Below are the code and all the weights of a small trained network. Each question names an input and a class and asks about switching units off, where a switched-off unit gives its printed mean instead of its output.

import numpy as np


def w(rows, s, z=0):
    codes = np.array(rows[::2]) - 128.0
    scale = np.full(codes.shape[1], s)
    scale[-1] = z or s
    return codes * scale


def f(y):
    return np.maximum(y, 0)


def log_softmax(a):
    a = a - a.max(-1, keepdims=True)
    return a - np.log(np.exp(a).sum(-1, keepdims=True))


def net(x, mask):
    res = np.array(x, float).reshape(1, 5) / 4 @ E
    y = f(res @ A[0][:, :-1].T + A[0][:, -1])
    res = res + np.where(mask, y, B[0][:, -1]) @ B[0][:, :-1]
    return log_softmax(res[-1] @ U[:, :-1].T + U[:, -1])


A, B = {}, {}
E = w([
[5,82,100],'x0',
[135,72,221],'x1',
[128,128,128],'x2',
[128,128,128],'x3',
[62,202,183],'x4',
],0.015)
A[0] = w([
[138,104,105,98],'neuron 1',
[63,134,138,110],'neuron 2',
[126,185,48,254],'neuron 3',
[33,112,127,45],'neuron 4',
[236,116,115,200],'neuron 5',
[116,80,102,147],'neuron 6',
[199,109,112,178],'neuron 7',
[65,133,164,120],'neuron 8',
[163,238,189,146],'neuron 9',
[57,168,157,68],'neuron 10',
[131,78,196,136],'neuron 11',
[132,55,226,146],'neuron 12',
[121,70,93,92],'neuron 13',
[186,119,119,170],'neuron 14',
[223,103,108,183],'neuron 15',
[146,200,82,205],'neuron 16',
[147,108,98,118],'neuron 17',
[138,250,137,196],'neuron 18',
[133,135,35,131],'neuron 19',
[185,112,143,138],'neuron 20',
[97,73,99,96],'neuron 21',
[112,55,95,96],'neuron 22',
[135,107,92,100],'neuron 23',
[125,69,94,144],'neuron 24',
[54,173,163,67],'neuron 25',
[140,234,235,147],'neuron 26',
[97,45,81,124],'neuron 27',
],0.015,0.0073)
B[0] = w([
[132,122,109,149],'neuron 1',
[133,159,113,182],'neuron 2',
[55,141,73,225],'neuron 3',
[132,171,144,201],'neuron 4',
[119,216,128,251],'neuron 5',
[102,83,135,175],'neuron 6',
[111,206,132,210],'neuron 7',
[147,181,149,185],'neuron 8',
[205,11,65,236],'neuron 9',
[132,218,122,186],'neuron 10',
[198,97,233,195],'neuron 11',
[181,127,230,226],'neuron 12',
[140,75,116,172],'neuron 13',
[117,180,128,195],'neuron 14',
[97,199,135,234],'neuron 15',
[116,120,78,206],'neuron 16',
[118,128,142,158],'neuron 17',
[152,106,47,233],'neuron 18',
[71,121,131,192],'neuron 19',
[147,168,174,190],'neuron 20',
[139,101,132,178],'neuron 21',
[131,52,147,184],'neuron 22',
[121,126,141,154],'neuron 23',
[107,84,148,184],'neuron 24',
[138,221,131,191],'neuron 25',
[230,105,120,250],'neuron 26',
[123,66,119,205],'neuron 27',
],0.011,0.017)
U = w([
[69,247,93,207],'0',
[140,235,234,146],'1',
[136,112,34,75],'2',
[208,100,176,1],'3',
[12,61,115,125],'4',
[116,40,217,203],'5',
],0.014,0.0067)

Each question gives the input, the list of numbers given to net, and the class t.
The units are the neurons (one row each of A and B). Each row of codes is followed by its name. A weight is (code - 128) times the scale printed after its matrix; where a second scale follows, it is the last column's (A, B and U).
mask holds one flag per neuron, in row order. A switched-off neuron (its flag False) gives its mean, the last column of its row in B, instead of its output. The means were averaged over made-up inputs and are rounded, as every weight is.
A unit's drop is (log p(t) with every unit on - log p(t) with that unit switched off) / (log p(t) with every unit on - log p(t) with every unit switched off).
The circuit of an input: a set's keep is (log p(t) with only the set's units on - log p(t) with every unit switched off) / (log p(t) with every unit on - log p(t) with every unit switched off). Starting from the 12 units with the biggest drops (on a tie, the unit counted first), units are removed one at a time, each time the one whose removal leaves the highest keep (on an exact tie, the one counted first), for as long as the keep stays at least 0.8.
units of the circuit, in order: the units of the circuit, biggest drop first
top k neurons: the k neurons with the biggest drops, biggest first
drop of u: that unit's drop, to one decimal
input [0,-8,2,7,1], class 2: units of the circuit, in order -> [neuron 15; neuron 18]
input [-8,5,-5,-8,4], class 3: units of the circuit, in order -> [neuron 9]
input [-4,8,0,-2,1], class 3: top 3 neurons -> [neuron 9; neuron 26; neuron 25]
input [0,3,-8,-1,4], class 3: top 2 neurons -> [neuron 5; neuron 15]
input [-5,-5,6,-8,1], class 2: top 2 neurons -> [neuron 9; neuron 18]
input [3,6,4,-8,0], class 5: top 2 neurons -> [neuron 5; neuron 15]
input [4,0,-8,4,-2], class 4: top 3 neurons -> [neuron 12; neuron 26; neuron 11]
input [-5,1,3,4,-7], class 1: drop of neuron 20 -> 0.1
input [-2,4,2,1,1], class 3: drop of neuron 25 -> 0.2
input [3,1,-4,8,-8], class 5: drop of neuron 3 -> 0.2
input [0,-3,3,8,1], class 2: top 3 neurons -> [neuron 5; neuron 15; neuron 7]
